Below are the code and all the weights of a small trained network. Each question names an input and a class and asks about switching units off, where a switched-off unit gives its printed mean instead of its output.

import numpy as np


def w(rows, s, z=0):
    codes = np.array(rows[::2]) - 128.0
    scale = np.full(codes.shape[1], s)
    scale[-1] = z or s
    return codes * scale


def norm(h):
    return h / np.sqrt((h * h).mean(-1, keepdims=True) + 1e-5)


def f(y):
    return np.maximum(y, 0)


def log_softmax(a):
    a = a - a.max(-1, keepdims=True)
    return a - np.log(np.exp(a).sum(-1, keepdims=True))


def net(x, mask):
    res = np.array(x, float).reshape(1, 2) / 4 @ E
    u = 0
    for l in range(4):
        y = f(norm(res) @ A[l][:, :-1].T + A[l][:, -1])
        res = res + np.where(mask[u : u + 9], y, B[l][:, -1]) @ B[l][:, :-1]
        u += 9
    return log_softmax(norm(res)[-1] @ U[:, :-1].T + U[:, -1])


A, B = {}, {}
E = w([
[76,157,99,83,96,7,71],'x0',
[129,176,112,130,213,113,189],'x1',
],0.012)
A[0] = w([
[189,168,74,169,146,121,105,74],'L0N1',
[167,46,101,123,64,137,140,26],'L0N2',
[120,98,96,105,146,123,163,192],'L0N3',
[91,78,110,148,136,228,143,107],'L0N4',
[162,122,162,173,145,190,82,102],'L0N5',
[127,83,149,144,132,172,141,103],'L0N6',
[161,78,201,75,131,135,107,131],'L0N7',
[146,124,65,179,111,160,105,5],'L0N8',
[140,125,117,138,157,1,79,249],'L0N9',
],0.0098,0.0012)
B[0] = w([
[84,109,207,104,130,163,57,154],'L0N1',
[93,196,76,158,133,145,119,207],'L0N2',
[77,91,151,118,112,173,226,161],'L0N3',
[110,123,157,105,85,141,92,247],'L0N4',
[165,94,27,108,146,133,99,224],'L0N5',
[151,146,106,164,85,53,142,208],'L0N6',
[103,94,211,94,135,174,149,182],'L0N7',
[180,164,156,87,255,122,187,157],'L0N8',
[139,72,110,92,143,146,169,254],'L0N9',
],0.0078,0.007)
A[1] = w([
[195,132,35,163,101,106,167,37],'L1N1',
[127,238,41,122,176,141,89,135],'L1N2',
[129,201,71,77,117,200,148,100],'L1N3',
[47,142,128,163,181,160,212,128],'L1N4',
[242,147,153,56,172,177,93,133],'L1N5',
[82,162,86,119,132,56,154,7],'L1N6',
[71,179,142,140,177,216,116,166],'L1N7',
[86,87,67,119,197,162,123,113],'L1N8',
[183,216,99,91,255,75,108,45],'L1N9',
],0.0084,0.0021)
B[1] = w([
[119,92,160,159,132,167,189,166],'L1N1',
[83,119,138,193,95,155,171,161],'L1N2',
[57,155,153,139,219,120,69,218],'L1N3',
[117,118,207,166,74,169,40,255],'L1N4',
[88,179,129,134,153,2,116,232],'L1N5',
[184,125,56,65,98,71,61,188],'L1N6',
[179,81,128,112,122,91,126,221],'L1N7',
[98,95,180,192,172,176,111,221],'L1N8',
[146,207,196,150,165,146,105,198],'L1N9',
],0.0065,0.0052)
A[2] = w([
[154,66,65,23,157,158,107,162],'L2N1',
[99,255,185,223,142,53,182,59],'L2N2',
[33,146,189,145,145,102,119,186],'L2N3',
[207,138,178,135,175,178,105,123],'L2N4',
[119,151,107,124,53,215,112,7],'L2N5',
[137,108,108,155,14,185,182,134],'L2N6',
[150,166,196,70,132,87,145,160],'L2N7',
[121,144,146,174,11,111,106,167],'L2N8',
[47,146,145,179,46,118,182,69],'L2N9',
],0.0072,0.0015)
B[2] = w([
[48,88,92,153,117,68,240,225],'L2N1',
[114,109,251,130,125,160,47,199],'L2N2',
[115,130,171,151,124,232,194,246],'L2N3',
[176,81,136,54,167,3,126,254],'L2N4',
[144,159,179,63,152,128,92,192],'L2N5',
[79,171,160,126,123,109,141,186],'L2N6',
[206,64,126,89,133,105,87,170],'L2N7',
[176,208,63,182,181,163,98,204],'L2N8',
[114,158,133,176,194,152,109,148],'L2N9',
],0.0071,0.0048)
A[3] = w([
[96,136,149,159,76,136,254,75],'L3N1',
[172,105,129,242,126,92,109,156],'L3N2',
[99,66,130,213,96,189,191,98],'L3N3',
[178,155,79,147,192,89,171,127],'L3N4',
[209,113,134,170,186,130,148,34],'L3N5',
[98,156,58,147,43,139,61,250],'L3N6',
[139,181,105,124,85,181,100,167],'L3N7',
[215,98,128,120,145,154,113,111],'L3N8',
[118,110,209,54,110,95,185,162],'L3N9',
],0.0095,0.0016)
B[3] = w([
[120,169,221,167,125,228,2,151],'L3N1',
[83,95,60,146,56,66,107,179],'L3N2',
[20,104,31,173,60,152,123,196],'L3N3',
[120,68,76,124,64,120,79,173],'L3N4',
[157,160,60,48,88,109,129,225],'L3N5',
[185,159,183,156,209,188,183,254],'L3N6',
[180,113,216,148,142,111,142,195],'L3N7',
[90,161,73,99,127,63,157,215],'L3N8',
[180,191,100,152,91,157,132,248],'L3N9',
],0.0093,0.0053)
U = w([
[176,120,7,53,102,17,132,139],'0',
[209,186,209,120,178,147,92,190],'1',
[33,95,80,205,57,183,91,5],'2',
],0.014,0.0034)

Each question gives the input, the list of numbers given to net, and the class t.
The units are the neurons (one row each of A and B). Each row of codes is followed by its name. A weight is (code - 128) times the scale printed after its matrix; where a second scale follows, it is the last column's (A, B and U).
mask holds one flag per neuron, layer by layer. A switched-off neuron (its flag False) gives its mean, the last column of its row in B, instead of its output. The means were averaged over made-up inputs and are rounded, as every weight is.
A unit's drop is (log p(t) with every unit on - log p(t) with that unit switched off) / (log p(t) with every unit on - log p(t) with every unit switched off).
unit that matters most: the unit with the biggest drop
k most important neurons: the k neurons with the biggest drops, biggest first
k most important neurons of layer l: the k neurons of layer l with the biggest drops, biggest first
drop when u is switched off: that unit's drop, to one decimal
input [-1,2], class 2: most important neuron of layer 2 -> L2N3
input [3,-3], class 2: 4 most important neurons -> L0N9, L2N1, L2N4, L0N6
input [3,2], class 2: 2 most important neurons -> L0N9, L2N1
input [1,3], class 2: 2 most important neurons -> L0N3, L0N8
input [-8,-8], class 0: 3 most important neurons -> L0N8, L0N5, L1N4
input [3,4], class 1: 2 most important neurons of layer 0 -> L0N5, L0N6
input [-3,-5], class 1: 3 most important neurons -> L0N9, L0N4, L0N6
input [-3,2], class 2: 4 most important neurons -> L0N5, L1N5, L0N7, L1N9
input [-6,-7], class 1: 4 most important neurons -> L0N4, L0N9, L0N2, L2N5
input [-2,0], class 2: 2 most important neurons -> L0N5, L1N5
input [3,-2], class 2: 3 most important neurons -> L0N9, L2N1, L2N4
input [6,-7], class 1: 2 most important neurons -> L0N5, L3N6
input [-1,3], class 2: 3 most important neurons -> L1N4, L0N8, L0N3
input [3,-5], class 1: unit that matters most -> L3N6
input [-4,2], class 0: 2 most important neurons -> L0N2, L2N4
input [6,-8], class 1: 2 most important neurons -> L3N6, L0N5
input [-3,1], class 2: drop when L1N5 is switched off -> 1.4
input [-8,-6], class 0: drop when L0N8 is switched off -> 0.1
input [3,5], class 1: drop when L1N9 is switched off -> 2.1
input [1,-1], class 2: drop when L0N7 is switched off -> 0.0
input [2,0], class 2: unit that matters most -> L0N9
